Below is a small trained network, with its code and all its weights. Each question gives an input and a target symbol and asks what happens when units are switched off, that is, made to give their printed mean instead of their output.

import numpy as np


def w(rows, s, z=0):
    codes = np.array(rows[::2]) - 128.0
    scale = np.full(codes.shape[1], s)
    scale[-1] = z or s
    return codes * scale


def f(y):
    return y / 2 * (1 + np.tanh(0.7978845608 * (y + 0.044715 * y**3)))


def softmax(a):
    e = np.exp(a - a.max(-1, keepdims=True))
    return e / e.sum(-1, keepdims=True)


def log_softmax(a):
    a = a - a.max(-1, keepdims=True)
    return a - np.log(np.exp(a).sum(-1, keepdims=True))


def net(x, mask):
    ids = ['αβγδζηθλξπστφψω'.index(c) for c in x.split()]
    T = len(ids)
    res = E[ids] + P[:T]
    u = 0
    for l in range(3):
        q, k, v = (res @ M[l].T for M in (Q, K, V))
        z = softmax(np.where(np.tri(T) > 0, q @ k.T / 2**0.5, -1e9)) @ v
        res = res + np.where(mask[u], z, O[l][:, -1]) @ O[l][:, :-1]
        u += 1
        y = f(res @ A[l][:, :-1].T + A[l][:, -1])
        res = res + np.where(mask[u : u + 4], y, B[l][:, -1]) @ B[l][:, :-1]
        u += 4
    return log_softmax(res[-1] @ U[:, :-1].T + U[:, -1])


Q, K, V, O, A, B = {}, {}, {}, {}, {}, {}
E = w([
[208,104,11],'α',
[156,123,172],'β',
[95,114,106],'γ',
[152,125,167],'δ',
[114,20,67],'ζ',
[82,45,144],'η',
[149,125,167],'θ',
[210,12,103],'λ',
[128,143,174],'ξ',
[143,132,163],'π',
[119,88,255],'σ',
[111,158,149],'τ',
[59,103,64],'φ',
[150,127,180],'ψ',
[145,132,168],'ω',
],0.016)
P = w([
[1,156,157],'0',
[189,130,157],'1',
[159,160,163],'2',
[151,162,155],'3',
[147,156,160],'4',
[160,157,159],'5',
[168,142,146],'6',
[120,187,160],'7',
[153,154,147],'8',
[146,175,154],'9',
[115,194,172],'10',
[148,163,156],'11',
[113,195,161],'12',
],0.0033)
Q[0] = w([
[115,128,117],'0.h1',
[1,75,142],'0.h1',
],0.0089)
K[0] = w([
[162,207,217],'0.h1',
[86,79,253],'0.h1',
],0.0049)
V[0] = w([
[162,57,96],'0.h1',
[1,183,132],'0.h1',
],0.0065)
O[0] = w([
[166,137,84,254],'0.h1',
[169,255,169,183],'0.h1',
],0.0071,0.00071)
A[0] = w([
[158,67,175,1],'0.n1',
[153,91,71,26],'0.n2',
[91,94,137,178],'0.n3',
[169,255,178,65],'0.n4',
],0.0094,0.00078)
B[0] = w([
[125,123,163,252],'0.n1',
[185,147,126,142],'0.n2',
[66,106,118,231],'0.n3',
[254,90,126,235],'0.n4',
],0.0073,0.0019)
Q[1] = w([
[3,141,190],'1.h1',
[157,90,112],'1.h1',
],0.0053)
K[1] = w([
[151,48,88],'1.h1',
[132,4,82],'1.h1',
],0.0044)
V[1] = w([
[6,92,138],'1.h1',
[142,255,179],'1.h1',
],0.0058)
O[1] = w([
[3,3,78,231],'1.h1',
[46,253,246,4],'1.h1',
],0.0039,0.002)
A[1] = w([
[70,55,184,144],'1.n1',
[64,62,44,151],'1.n2',
[159,232,180,76],'1.n3',
[2,2,34,249],'1.n4',
],0.0069,0.0015)
B[1] = w([
[55,78,160,187],'1.n1',
[172,155,98,183],'1.n2',
[254,124,173,135],'1.n3',
[20,159,136,255],'1.n4',
],0.0091,0.0082)
Q[2] = w([
[12,1,19],'2.h1',
[126,132,157],'2.h1',
],0.0025)
K[2] = w([
[193,38,136],'2.h1',
[109,35,1],'2.h1',
],0.0079)
V[2] = w([
[243,54,3],'2.h1',
[223,173,70],'2.h1',
],0.0061)
O[2] = w([
[121,94,151,12],'2.h1',
[80,253,165,2],'2.h1',
],0.0044,0.0069)
A[2] = w([
[164,108,106,126],'2.n1',
[147,86,178,102],'2.n2',
[205,122,133,1],'2.n3',
[93,129,10,153],'2.n4',
],0.013,0.0035)
B[2] = w([
[115,99,101,154],'2.n1',
[144,149,180,187],'2.n2',
[161,154,10,178],'2.n3',
[155,185,132,253],'2.n4',
],0.011,0.0077)
U = w([
[111,72,209,1],'α',
[103,134,124,152],'β',
[119,118,144,121],'γ',
[121,90,128,112],'δ',
[114,108,136,40],'ζ',
[114,103,135,35],'η',
[135,114,68,112],'θ',
[96,109,82,93],'λ',
[118,104,137,105],'ξ',
[140,8,83,226],'π',
[125,115,152,184],'σ',
[39,33,109,216],'τ',
[147,143,154,251],'φ',
[101,211,117,78],'ψ',
[122,119,144,126],'ω',
],0.012,0.0034)

Each question gives the input, a string of symbols that net reads in full, and the target symbol t.
The units are the heads (2 rows each of Q, K, V and O) and the neurons (one row each of A and B). Each row of codes is followed by its name. A weight is (code - 128) times the scale printed after its matrix; where a second scale follows, it is the last column's (O, A, B and U).
mask holds one flag per unit, layer by layer, with each layer's heads first. A switched-off unit (its flag False) gives its mean, the last column of its rows in O or B, instead of its output. The means were averaged over made-up inputs and are rounded, as every weight is.
A unit's drop is (log p(t) with every unit on - log p(t) with that unit switched off) / (log p(t) with every unit on - log p(t) with every unit switched off).
The circuit of an input: a set's keep is (log p(t) with only the set's units on - log p(t) with every unit switched off) / (log p(t) with every unit on - log p(t) with every unit switched off). Starting from the 12 units with the biggest drops (on a tie, the unit counted first), units are removed one at a time, each time the one whose removal leaves the highest keep (on an exact tie, the one counted first), for as long as the keep stays at least 0.8.
units of the circuit, in order: the units of the circuit, biggest drop first
most important unit: the unit with the biggest drop
top k neurons: the k neurons with the biggest drops, biggest first
top k neurons in layer l: the k neurons of layer l with the biggest drops, biggest first
drop when u is switched off: that unit's drop, to one decimal
input η ψ ξ ξ η η η σ, target α: most important unit => 2.n2
input η η α φ η ψ η ω, target π: units of the circuit, in order => [1.n4; 2.n4; 2.h1; 1.h1]
input δ η ω φ φ η η η η τ η θ, target π: top 3 neurons => [1.n4; 2.n4; 0.n4]
input η η δ, target π: units of the circuit, in order => [1.n4; 2.h1; 2.n4; 1.h1]
input η η η ξ τ, target π: top 2 neurons in layer 1 => [1.n4; 1.n1]
input φ η φ η τ, target π: units of the circuit, in order => [1.n4; 0.n4; 2.n4; 2.h1]
input η η θ η η φ ω, target π: units of the circuit, in order => [1.n4; 2.h1; 2.n4; 1.h1]
input η η η φ φ η ψ β η η η ξ, target π: top 2 neurons => [1.n4; 0.n4]
input ξ ξ ξ, target φ: top 2 neurons in layer 0 => [0.n4; 0.n3]
input η ω ψ, target π: top 3 neurons in layer 2 => [2.n4; 2.n3; 2.n1]
input φ φ σ ξ η σ ω η π σ, target α: top 3 neurons in layer 2 => [2.n2; 2.n3; 2.n4]
input η ω σ η ψ η ξ η η ξ θ, target π: top 4 neurons => [1.n4; 2.n4; 0.n4; 1.n1]
input η σ β, target π: top 4 neurons => [1.n4; 2.n4; 1.n1; 0.n4]
input η σ ξ β τ η σ η ξ φ, target ψ: top neuron in layer 1 => [1.n4]
input η τ π, target π: top 2 neurons => [1.n4; 0.n4]
input η ω φ δ, target π: top 3 neurons in layer 1 => [1.n4; 1.n1; 1.n3]
input ξ τ ξ, target φ: drop when 2.n2 is switched off => 0.1
input ψ π ζ φ η η ζ ξ β, target π: drop when 1.n1 is switched off => 0.1
input η λ σ η ω φ η θ η ξ, target π: drop when 2.h1 is switched off => 0.2
input δ σ ζ ξ π σ η η φ η φ, target ψ: drop when 2.n4 is switched off => 0.9
